[0.53 3.61 1.44 -5.24 0.37 3.61]
[0.64 2.79 0.11 -6.99 3.57 2.79]
[0.34 4.68 3.34 -2.90 -3.90 4.68]
[0.43 4.23 2.59 -3.82 -2.23 4.23]
[0.61 3.15 0.65 -6.27 2.22 3.15]
->
[0.34 4.68 3.34 -2.90 -3.90 4.68]
[0.43 4.23 2.59 -3.82 -2.23 4.23]
[0.53 3.61 1.44 -5.24 0.37 3.61]
[0.61 3.15 0.65 -6.27 2.22 3.15]
[0.64 2.79 0.11 -6.99 3.57 2.79]

[1.50 -2.14 -5.03]
[6.48 7.46 2.12]
[-2.11 0.50 1.23]
[-0.16 -6.05 -3.97]
[9.03 1.58 8.70]
->
[-2.11 0.50 1.23]
[-0.16 -6.05 -3.97]
[1.50 -2.14 -5.03]
[6.48 7.46 2.12]
[9.03 1.58 8.70]

[0.48 -0.69 -7.16 -0.69]
[-2.76 6.68 0.97 0.01]
[-3.69 -0.71 3.57 0.03]
[-2.05 -1.29 -0.34 -0.15]
[2.21 -4.72 4.49 -2.13]
->
[-3.69 -0.71 3.57 0.03]
[-2.76 6.68 0.97 0.01]
[-2.05 -1.29 -0.34 -0.15]
[0.48 -0.69 -7.16 -0.69]
[2.21 -4.72 4.49 -2.13]

[0.54 -0.56 4.31 1.69 -7.01 -4.74]
[-1.83 -2.65 3.76 -5.85 -1.04 1.86]
->
[-1.83 -2.65 3.76 -5.85 -1.04 1.86]
[0.54 -0.56 4.31 1.69 -7.01 -4.74]

[-4.07 0.71 0.78]
[1.00 -2.79 -1.72]
[1.77 -6.04 -0.16]
[1.97 1.48 3.49]
[7.76 -1.93 -0.03]
[-1.53 1.70 -0.70]
[1.81 -3.43 -0.30]
[-1.99 -2.55 3.92]
[-1.40 -0.29 3.75]
[-0.10 2.31 -4.38]
[0.19 3.75 -2.13]
->
[-4.07 0.71 0.78]
[-1.99 -2.55 3.92]
[-1.53 1.70 -0.70]
[-1.40 -0.29 3.75]
[-0.10 2.31 -4.38]
[0.19 3.75 -2.13]
[1.00 -2.79 -1.72]
[1.77 -6.04 -0.16]
[1.81 -3.43 -0.30]
[1.97 1.48 3.49]
[7.76 -1.93 -0.03]

[-4.55 1.57 3.28 -4.36 1.92 2.34 -2.82 3.21 -1.67 -3.27]
[1.77 -3.72 -7.70 -5.98 -4.42 1.54 1.31 1.12 -1.59 0.53]
[-0.13 -5.99 -5.36 -5.60 -2.39 1.10 -2.03 -2.55 4.63 3.55]
[-4.72 -0.36 -0.68 -5.89 -0.57 4.31 -3.51 -0.39 2.24 -4.61]
[-3.90 -1.44 1.42 0.37 1.81 1.35 -4.88 -3.65 7.12 1.92]
[-4.69 -1.16 2.47 -3.64 3.18 3.64 -6.65 -0.37 5.75 -0.40]
[2.85 -4.63 -4.37 -3.99 2.16 2.14 -1.36 1.25 2.01 3.49]
->
[-4.72 -0.36 -0.68 -5.89 -0.57 4.31 -3.51 -0.39 2.24 -4.61]
[-4.69 -1.16 2.47 -3.64 3.18 3.64 -6.65 -0.37 5.75 -0.40]
[-4.55 1.57 3.28 -4.36 1.92 2.34 -2.82 3.21 -1.67 -3.27]
[-3.90 -1.44 1.42 0.37 1.81 1.35 -4.88 -3.65 7.12 1.92]
[-0.13 -5.99 -5.36 -5.60 -2.39 1.10 -2.03 -2.55 4.63 3.55]
[1.77 -3.72 -7.70 -5.98 -4.42 1.54 1.31 1.12 -1.59 0.53]
[2.85 -4.63 -4.37 -3.99 2.16 2.14 -1.36 1.25 2.01 3.49]

[-0.98 0.67 0.84 0.29 0.97 -0.11 -0.97 -2.16]
[-2.07 -2.62 -4.65 -5.26 6.73 5.27 -6.60 -4.96]
[-1.34 -3.46 -5.76 -6.00 6.48 5.88 -6.38 -3.43]
[2.20 2.52 4.94 5.39 -7.13 -5.17 6.87 4.78]
[1.23 2.56 4.16 4.44 -4.92 -4.38 4.88 2.96]
[0.54 -1.46 -2.16 -1.81 0.99 1.73 -1.01 0.76]
[2.35 0.21 1.02 1.79 -3.83 -1.73 3.82 4.44]
[2.49 2.14 4.32 4.91 -6.96 -4.71 6.74 5.12]
[0.11 -0.41 -0.22 -0.33 -0.03 0.41 -0.05 -0.02]
->
[-2.07 -2.62 -4.65 -5.26 6.73 5.27 -6.60 -4.96]
[-1.34 -3.46 -5.76 -6.00 6.48 5.88 -6.38 -3.43]
[-0.98 0.67 0.84 0.29 0.97 -0.11 -0.97 -2.16]
[0.11 -0.41 -0.22 -0.33 -0.03 0.41 -0.05 -0.02]
[0.54 -1.46 -2.16 -1.81 0.99 1.73 -1.01 0.76]
[1.23 2.56 4.16 4.44 -4.92 -4.38 4.88 2.96]
[2.20 2.52 4.94 5.39 -7.13 -5.17 6.87 4.78]
[2.35 0.21 1.02 1.79 -3.83 -1.73 3.82 4.44]
[2.49 2.14 4.32 4.91 -6.96 -4.71 6.74 5.12]

[-2.04 -0.06 -2.64 0.36 7.24 -2.05 -2.52 2.86 -0.39 1.96 -5.19 -1.31]
[-2.47 -1.27 -3.93 -1.37 3.18 -3.55 -0.88 2.96 -1.98 0.00 -3.95 0.85]
[-1.72 1.54 2.02 -2.40 -3.70 2.05 4.83 0.98 2.11 0.75 7.81 2.15]
[-0.72 0.91 0.63 -0.52 -0.65 -0.37 -0.30 -0.46 0.03 0.97 2.06 0.21]
[-2.12 0.30 -3.30 0.90 3.01 -2.70 -4.49 -0.26 -0.36 0.55 -3.42 -1.58]
->
[-2.47 -1.27 -3.93 -1.37 3.18 -3.55 -0.88 2.96 -1.98 0.00 -3.95 0.85]
[-2.12 0.30 -3.30 0.90 3.01 -2.70 -4.49 -0.26 -0.36 0.55 -3.42 -1.58]
[-2.04 -0.06 -2.64 0.36 7.24 -2.05 -2.52 2.86 -0.39 1.96 -5.19 -1.31]
[-1.72 1.54 2.02 -2.40 -3.70 2.05 4.83 0.98 2.11 0.75 7.81 2.15]
[-0.72 0.91 0.63 -0.52 -0.65 -0.37 -0.30 -0.46 0.03 0.97 2.06 0.21]
